Here is a tiny trained network, its code and every weight. The questions are about switching its units off for an input and a target symbol, where a switched-off unit gives its printed mean instead of its output.

import numpy as np


def w(rows, s, z=0):
    codes = np.array(rows[::2]) - 128.0
    scale = np.full(codes.shape[1], s)
    scale[-1] = z or s
    return codes * scale


def norm(h):
    return h / np.sqrt((h * h).mean(-1, keepdims=True) + 1e-5)


def f(y):
    return np.maximum(y, 0)


def softmax(a):
    e = np.exp(a - a.max(-1, keepdims=True))
    return e / e.sum(-1, keepdims=True)


def log_softmax(a):
    a = a - a.max(-1, keepdims=True)
    return a - np.log(np.exp(a).sum(-1, keepdims=True))


def net(x, mask):
    ids = ['αβγδεζηθμξπσφω'.index(c) for c in x.split()]
    T = len(ids)
    res = E[ids] + P[:T]
    u = 0
    for l in range(3):
        r = norm(res)
        for j in range(3):
            rows = slice(3 * j, 3 * j + 3)
            q, k, v = (r @ M[l][rows].T for M in (Q, K, V))
            z = softmax(np.where(np.tri(T) > 0, q @ k.T / 3**0.5, -1e9)) @ v
            o = O[l][rows]
            res = res + np.where(mask[u + j], z, o[:, -1]) @ o[:, :-1]
        u += 3
        y = f(norm(res) @ A[l][:, :-1].T + A[l][:, -1])
        res = res + np.where(mask[u : u + 4], y, B[l][:, -1]) @ B[l][:, :-1]
        u += 4
    return log_softmax(norm(res)[-1] @ U[:, :-1].T + U[:, -1])


Q, K, V, O, A, B = {}, {}, {}, {}, {}, {}
E = w([
[106,213,140,141,139,146,138],'α',
[159,140,132,146,158,107,135],'β',
[159,141,126,144,176,98,126],'γ',
[113,206,163,123,125,84,137],'δ',
[128,124,157,135,143,172,78],'ε',
[144,116,129,118,162,113,151],'ζ',
[123,120,138,135,142,166,114],'η',
[60,122,135,132,137,129,117],'θ',
[128,119,139,152,131,160,116],'μ',
[53,136,137,92,131,149,203],'ξ',
[172,79,98,113,178,87,87],'π',
[81,67,123,114,148,104,147],'σ',
[100,129,95,132,114,132,98],'φ',
[138,140,22,255,36,96,211],'ω',
],0.0061)
P = w([
[129,163,101,43,116,171,123],'0',
[43,130,87,221,254,105,196],'1',
[59,127,87,209,213,102,196],'2',
[88,118,101,205,191,88,195],'3',
[102,113,107,201,166,91,198],'4',
[113,109,125,183,140,93,193],'5',
[119,96,133,178,122,92,193],'6',
[130,90,139,177,116,97,190],'7',
[132,98,146,181,119,89,179],'8',
[144,98,154,186,116,92,180],'9',
],0.0013)
Q[0] = w([
[139,178,76,41,240,8,155],'L0H1',
[189,130,145,254,180,190,67],'L0H1',
[148,66,117,102,110,192,161],'L0H1',
[148,53,233,251,196,240,90],'L0H2',
[137,119,197,91,64,241,163],'L0H2',
[129,180,109,196,46,239,53],'L0H2',
[209,63,47,92,241,32,176],'L0H3',
[49,72,226,103,205,213,111],'L0H3',
[219,15,104,120,225,37,155],'L0H3',
],0.0044)
K[0] = w([
[108,85,100,136,146,2,225],'L0H1',
[237,216,144,140,91,161,108],'L0H1',
[137,101,87,135,52,149,79],'L0H1',
[159,149,114,49,148,195,63],'L0H2',
[153,237,137,126,174,214,72],'L0H2',
[77,191,159,71,226,132,88],'L0H2',
[86,36,77,38,77,64,130],'L0H3',
[167,81,201,164,130,212,47],'L0H3',
[94,40,78,81,60,61,141],'L0H3',
],0.005)
V[0] = w([
[144,159,90,209,32,201,123],'L0H1',
[183,195,142,129,135,143,126],'L0H1',
[88,127,45,75,110,153,148],'L0H1',
[79,129,178,51,167,75,86],'L0H2',
[170,186,178,175,130,123,96],'L0H2',
[159,94,178,252,73,132,137],'L0H2',
[97,94,30,169,92,101,147],'L0H3',
[191,156,111,162,171,142,47],'L0H3',
[96,88,98,105,122,119,18],'L0H3',
],0.0029)
O[0] = w([
[112,154,114,92,214,61,44,5],'L0H1',
[90,112,112,33,107,144,114,92],'L0H1',
[206,126,150,111,85,60,101,107],'L0H1',
[87,65,208,24,121,169,144,150],'L0H2',
[128,113,183,189,176,62,120,92],'L0H2',
[69,203,64,253,199,91,151,99],'L0H2',
[126,53,153,102,188,181,163,174],'L0H3',
[150,158,172,218,105,91,107,132],'L0H3',
[142,69,155,148,130,54,140,126],'L0H3',
],0.0028,0.0016)
A[0] = w([
[3,142,151,131,117,22,168,2],'L0N1',
[147,38,51,143,148,191,68,48],'L0N2',
[94,68,80,102,73,169,168,254],'L0N3',
[177,213,49,160,72,137,80,144],'L0N4',
],0.0032,0.00093)
B[0] = w([
[211,153,103,114,9,225,124,220],'L0N1',
[56,238,190,116,141,69,222,215],'L0N2',
[142,179,107,212,167,98,66,254],'L0N3',
[9,208,109,124,126,135,252,173],'L0N4',
],0.0032,0.002)
Q[1] = w([
[205,139,58,90,93,55,191],'L1H1',
[174,210,155,170,132,180,182],'L1H1',
[130,128,10,108,68,75,253],'L1H1',
[118,195,64,83,102,155,158],'L1H2',
[41,163,188,200,71,187,44],'L1H2',
[136,69,25,67,147,119,169],'L1H2',
[48,233,152,120,47,112,109],'L1H3',
[6,252,169,176,48,196,117],'L1H3',
[151,51,21,53,13,28,163],'L1H3',
],0.0049)
K[1] = w([
[146,144,79,207,145,65,177],'L1H1',
[129,159,93,151,10,119,89],'L1H1',
[52,118,61,235,118,131,207],'L1H1',
[63,173,44,99,59,183,139],'L1H2',
[139,226,223,139,199,208,45],'L1H2',
[92,47,64,165,69,116,126],'L1H2',
[142,109,217,160,199,129,5],'L1H3',
[140,97,241,77,156,143,2],'L1H3',
[58,136,57,239,145,82,123],'L1H3',
],0.0048)
V[1] = w([
[58,119,52,153,188,129,131],'L1H1',
[158,69,50,167,64,52,199],'L1H1',
[222,54,112,85,102,91,117],'L1H1',
[222,206,213,82,222,104,60],'L1H2',
[176,210,105,109,205,86,230],'L1H2',
[97,103,86,74,41,105,168],'L1H2',
[184,145,186,187,152,212,51],'L1H3',
[205,167,78,127,60,88,219],'L1H3',
[164,151,219,246,113,87,3],'L1H3',
],0.0026)
O[1] = w([
[142,103,128,110,181,136,55,184],'L1H1',
[26,155,138,89,138,138,80,143],'L1H1',
[93,166,140,161,49,110,112,3],'L1H1',
[126,131,162,93,236,30,182,88],'L1H2',
[120,123,158,3,108,87,151,247],'L1H2',
[105,114,65,158,80,131,61,84],'L1H2',
[66,138,193,55,39,86,157,100],'L1H3',
[188,129,87,116,192,65,139,137],'L1H3',
[44,120,163,125,79,107,221,77],'L1H3',
],0.0031,0.0018)
A[1] = w([
[146,162,184,184,139,110,93,104],'L1N1',
[65,206,113,194,142,66,155,197],'L1N2',
[145,153,1,227,102,65,177,4],'L1N3',
[110,115,127,138,120,210,129,111],'L1N4',
],0.0038,0.0022)
B[1] = w([
[143,174,64,92,142,179,178,156],'L1N1',
[149,126,98,58,149,112,80,252],'L1N2',
[48,155,141,206,204,2,141,165],'L1N3',
[111,81,102,84,123,120,96,176],'L1N4',
],0.0047,0.0028)
Q[2] = w([
[216,113,241,170,194,198,138],'L2H1',
[17,181,74,151,38,220,156],'L2H1',
[21,196,87,78,32,199,183],'L2H1',
[73,194,181,75,155,181,65],'L2H2',
[181,2,50,214,146,106,55],'L2H2',
[80,213,220,28,113,156,201],'L2H2',
[129,53,104,112,183,88,73],'L2H3',
[65,172,182,60,229,163,135],'L2H3',
[146,125,151,65,234,107,63],'L2H3',
],0.0054)
K[2] = w([
[197,127,209,2,137,235,67],'L2H1',
[42,164,117,229,48,174,236],'L2H1',
[34,187,146,232,28,120,229],'L2H1',
[158,174,183,85,215,180,104],'L2H2',
[151,19,50,124,120,88,101],'L2H2',
[131,220,214,148,158,158,121],'L2H2',
[186,108,73,156,145,51,91],'L2H3',
[200,182,172,69,63,43,157],'L2H3',
[219,176,104,112,108,41,66],'L2H3',
],0.0055)
V[2] = w([
[80,173,136,252,151,186,188],'L2H1',
[182,170,159,135,105,202,160],'L2H1',
[103,204,41,253,126,37,166],'L2H1',
[160,93,123,193,96,118,17],'L2H2',
[182,83,172,137,170,167,83],'L2H2',
[134,172,186,141,163,204,130],'L2H2',
[98,94,186,26,139,169,133],'L2H3',
[197,65,166,122,70,85,100],'L2H3',
[193,157,138,61,158,84,157],'L2H3',
],0.003)
O[2] = w([
[152,110,96,27,115,211,55,73],'L2H1',
[104,87,93,104,164,189,174,79],'L2H1',
[201,198,95,86,2,180,29,128],'L2H1',
[69,185,209,170,124,133,211,20],'L2H2',
[92,102,97,93,41,83,139,134],'L2H2',
[172,136,86,71,85,81,147,138],'L2H2',
[200,141,35,186,204,102,80,180],'L2H3',
[189,127,119,79,71,170,74,67],'L2H3',
[135,100,92,159,100,170,101,251],'L2H3',
],0.0031,0.0021)
A[2] = w([
[164,187,103,37,99,54,176,1],'L2N1',
[104,40,111,152,207,142,22,150],'L2N2',
[74,151,80,88,44,58,213,86],'L2N3',
[162,3,182,167,145,118,124,120],'L2N4',
],0.004,0.0027)
B[2] = w([
[161,129,220,197,48,178,194,154],'L2N1',
[82,157,173,190,4,124,138,252],'L2N2',
[79,98,199,111,159,14,119,159],'L2N3',
[159,109,151,89,143,192,27,204],'L2N4',
],0.0046,0.004)
U = w([
[28,13,21,31,164,229,229,162],'α',
[199,235,37,36,219,192,188,159],'β',
[33,113,221,23,84,59,219,252],'γ',
[67,198,133,189,197,187,161,45],'δ',
[233,207,224,125,38,119,230,112],'ε',
[243,27,73,48,137,198,112,117],'ζ',
[202,201,41,31,24,195,35,230],'η',
[126,39,207,42,198,185,90,105],'θ',
[124,136,132,219,234,166,209,97],'μ',
[213,130,55,212,133,223,101,55],'ξ',
[221,33,234,173,135,17,26,72],'π',
[27,24,187,239,17,222,48,86],'σ',
[110,49,220,170,180,157,56,106],'φ',
[28,234,48,222,120,1,58,116],'ω',
],0.0056,0.0031)

Each question gives the input, a string of symbols that net reads in full, and the target symbol t.
The units are the heads (3 rows each of Q, K, V and O) and the neurons (one row each of A and B). Each row of codes is followed by its name. A weight is (code - 128) times the scale printed after its matrix; where a second scale follows, it is the last column's (O, A, B and U).
mask holds one flag per unit, layer by layer, with each layer's heads first. A switched-off unit (its flag False) gives its mean, the last column of its rows in O or B, instead of its output. The means were averaged over made-up inputs and are rounded, as every weight is.
A unit's drop is (log p(t) with every unit on - log p(t) with that unit switched off) / (log p(t) with every unit on - log p(t) with every unit switched off).
The circuit of an input: a set's keep is (log p(t) with only the set's units on - log p(t) with every unit switched off) / (log p(t) with every unit on - log p(t) with every unit switched off). Starting from the 12 units with the biggest drops (on a tie, the unit counted first), units are removed one at a time, each time the one whose removal leaves the highest keep (on an exact tie, the one counted first), for as long as the keep stays at least 0.8.
circuit, biggest first: the units of the circuit, biggest drop first
top k neurons: the k neurons with the biggest drops, biggest first
k most important neurons of layer l: the k neurons of layer l with the biggest drops, biggest first
which heads matter: for each layer, one digit per head in row order, 1 if its drop is at least 0.15 and else 0, layers parted by /
input ζ ω π μ ω μ, target β: most important neuron of layer 0 -> [L0N2]
input θ ω α β, target ω: circuit, biggest first -> [L0H2, L1N3]
input φ ξ μ η, target ε: which heads matter -> 111 / 110 / 010
input β δ θ φ δ, target ε: which heads matter -> 010 / 001 / 000
input β σ θ θ ω φ, target η: top 2 neurons -> [L0N4, L0N2]
input σ σ φ γ β η ξ, target α: top 4 neurons -> [L0N1, L2N2, L0N2, L1N2]
input φ ω μ, target ε: which heads matter -> 111 / 110 / 000
input φ η θ ξ γ ζ η ω ξ ε, target ε: top 2 neurons -> [L1N1, L2N1]
input ζ π α α π ξ, target α: 2 most important neurons of layer 1 -> [L1N2, L1N4]
input π π δ μ μ, target η: which heads matter -> 111 / 100 / 011
input σ ω ζ, target ω: circuit, biggest first -> [L1H2, L1N3]
input β ε θ δ, target γ: 2 most important neurons of layer 2 -> [L2N3, L2N2]
input ζ γ ε ω β, target ω: which heads matter -> 110 / 100 / 000
input μ ω β ξ π θ α, target η: circuit, biggest first -> [L2H1]
input φ ξ ξ π σ η θ σ μ, target ε: top 4 neurons -> [L2N1, L0N2, L1N2, L0N3]
input π ξ η η η π γ β ω ε, target η: top 2 neurons -> [L1N1, L0N3]
input δ ζ γ δ ε ξ γ π η, target ξ: which heads matter -> 111 / 110 / 011
input μ ε σ ε σ ξ π σ δ, target γ: which heads matter -> 000 / 001 / 000
input γ δ η ζ ω δ α γ ε, target π: which heads matter -> 111 / 111 / 011
input ω η ζ, target ω: which heads matter -> 010 / 000 / 100
input π δ δ, target ε: which heads matter -> 010 / 000 / 010
input ζ β ζ γ ζ η, target β: top 3 neurons -> [L1N1, L2N2, L0N2]
input θ π ε μ ε, target α: which heads matter -> 010 / 101 / 110
input θ ε ω θ π δ, target η: circuit, biggest first -> [L2H1]
input ω ε ε π σ ξ β σ, target σ: which heads matter -> 001 / 100 / 000
input μ ε θ μ, target ω: which heads matter -> 111 / 001 / 010
input ε σ θ θ, target γ: which heads matter -> 001 / 001 / 000
input ω γ σ θ θ φ η π θ, target η: top 3 neurons -> [L0N1, L1N4, L1N3]
input ζ δ ω η δ α π η β ξ, target η: most important neuron of layer 0 -> [L0N2]
